Below is a small trained network, with its code and all its weights. Each question gives an input and a class and asks what happens when units are switched off, that is, made to give their printed mean instead of their output.

import numpy as np


def w(rows, s, z=0):
    codes = np.array(rows[::2]) - 128.0
    scale = np.full(codes.shape[1], s)
    scale[-1] = z or s
    return codes * scale


def norm(h):
    return h / np.sqrt((h * h).mean(-1, keepdims=True) + 1e-5)


def f(y):
    return np.maximum(y, 0)


def log_softmax(a):
    a = a - a.max(-1, keepdims=True)
    return a - np.log(np.exp(a).sum(-1, keepdims=True))


def net(x, mask):
    res = np.array(x, float).reshape(1, 3) / 4 @ E
    u = 0
    for l in range(2):
        y = f(norm(res) @ A[l][:, :-1].T + A[l][:, -1])
        res = res + np.where(mask[u : u + 5], y, B[l][:, -1]) @ B[l][:, :-1]
        u += 5
    return log_softmax(norm(res)[-1] @ U[:, :-1].T + U[:, -1])


A, B = {}, {}
E = w([
[174,236,4,157,168,138],'x0',
[212,174,101,9,176,68],'x1',
[169,175,178,150,2,70],'x2',
],0.0099)
A[0] = w([
[181,91,199,13,139,64,63],'0.n1',
[112,199,38,219,141,198,145],'0.n2',
[221,250,113,81,101,67,2],'0.n3',
[109,20,219,122,68,107,23],'0.n4',
[33,62,94,184,196,248,164],'0.n5',
],0.013,0.0046)
B[0] = w([
[57,74,98,177,85,150,220],'0.n1',
[65,128,218,158,158,164,236],'0.n2',
[211,168,19,89,117,87,239],'0.n3',
[48,79,250,185,138,114,215],'0.n4',
[148,40,164,119,77,87,247],'0.n5',
],0.021,0.012)
A[1] = w([
[120,210,106,149,183,168,57],'1.n1',
[186,169,91,106,134,118,91],'1.n2',
[157,187,169,203,97,153,74],'1.n3',
[192,76,187,5,200,112,2],'1.n4',
[129,95,86,98,220,162,210],'1.n5',
],0.025,0.0055)
B[1] = w([
[72,174,118,82,205,163,186],'1.n1',
[111,161,186,197,161,129,255],'1.n2',
[133,76,145,78,85,197,172],'1.n3',
[128,119,2,33,120,129,169],'1.n4',
[112,85,223,120,100,111,188],'1.n5',
],0.022,0.01)
U = w([
[162,78,57,46,136,100,119],'0',
[194,130,64,125,155,185,2],'1',
[117,180,153,75,179,238,74],'2',
[252,191,16,170,100,71,128],'3',
[87,28,211,156,66,130,186],'4',
[134,238,155,158,227,98,101],'5',
],0.015,0.0082)

Each question gives the input, the list of numbers given to net, and the class t.
The units are the neurons (one row each of A and B). Each row of codes is followed by its name. A weight is (code - 128) times the scale printed after its matrix; where a second scale follows, it is the last column's (A, B and U).
mask holds one flag per neuron, layer by layer. A switched-off neuron (its flag False) gives its mean, the last column of its row in B, instead of its output. The means were averaged over made-up inputs and are rounded, as every weight is.
A unit's drop is (log p(t) with every unit on - log p(t) with that unit switched off) / (log p(t) with every unit on - log p(t) with every unit switched off).
The circuit of an input: a set's keep is (log p(t) with only the set's units on - log p(t) with every unit switched off) / (log p(t) with every unit on - log p(t) with every unit switched off). Starting from all 10 units, units are removed one at a time, each time the one whose removal leaves the highest keep (on an exact tie, the one counted first), for as long as the keep stays at least 0.8.
units of the circuit, in order: the units of the circuit, biggest drop first
top k neurons: the k neurons with the biggest drops, biggest first
k most important neurons of layer l: the k neurons of layer l with the biggest drops, biggest first
drop of u: that unit's drop, to one decimal
input [2,-2,6], class 5: units of the circuit, in order => [0.n1; 0.n5]
input [6,6,-8], class 0: top 3 neurons => [1.n4; 0.n1; 0.n3]
input [4,2,-5], class 0: top 2 neurons => [0.n1; 1.n4]
input [7,-3,4], class 2: top 2 neurons => [0.n2; 0.n5]
input [8,4,-7], class 0: 2 most important neurons of layer 0 => [0.n1; 0.n2]
input [4,-3,8], class 2: units of the circuit, in order => [0.n5; 1.n3; 0.n4; 0.n1]
input [3,-1,4], class 5: top 3 neurons => [0.n3; 0.n4; 1.n2]
input [5,-3,5], class 2: 2 most important neurons of layer 0 => [0.n5; 0.n2]
input [4,3,-4], class 2: top 3 neurons => [0.n5; 0.n1; 1.n1]
input [8,6,-7], class 2: units of the circuit, in order => [1.n1; 0.n5]
input [7,7,1], class 5: units of the circuit, in order => [0.n5]
input [2,1,-2], class 0: units of the circuit, in order => [0.n1; 1.n4]
input [2,3,-8], class 0: units of the circuit, in order => [1.n4; 0.n1]
input [4,4,-7], class 0: units of the circuit, in order => [1.n4; 0.n1]
input [5,5,-6], class 2: 2 most important neurons of layer 0 => [0.n5; 0.n1]
input [2,4,-8], class 0: units of the circuit, in order => [1.n4]
input [6,-5,7], class 2: top 3 neurons => [0.n5; 0.n4; 1.n1]
input [7,0,7], class 5: 3 most important neurons of layer 0 => [0.n3; 0.n5; 0.n2]
input [7,2,0], class 5: 2 most important neurons of layer 0 => [0.n3; 0.n4]
input [4,4,4], class 3: units of the circuit, in order => [0.n3]
input [6,2,-3], class 5: top 2 neurons => [0.n5; 1.n1]
input [2,1,6], class 3: top 2 neurons => [0.n3; 0.n2]
input [5,3,3], class 5: top 2 neurons => [0.n5; 1.n2]
input [6,1,0], class 5: 2 most important neurons of layer 0 => [0.n3; 0.n4]
input [5,2,-1], class 5: top 2 neurons => [0.n3; 0.n4]
input [-4,8,7], class 3: drop of 0.n3 => 0.5
input [0,6,6], class 3: drop of 0.n4 => 0.0
input [8,5,0], class 5: drop of 0.n3 => 0.1
input [8,3,-1], class 5: drop of 0.n3 => 0.3
input [5,8,6], class 3: top neuron => [0.n3]
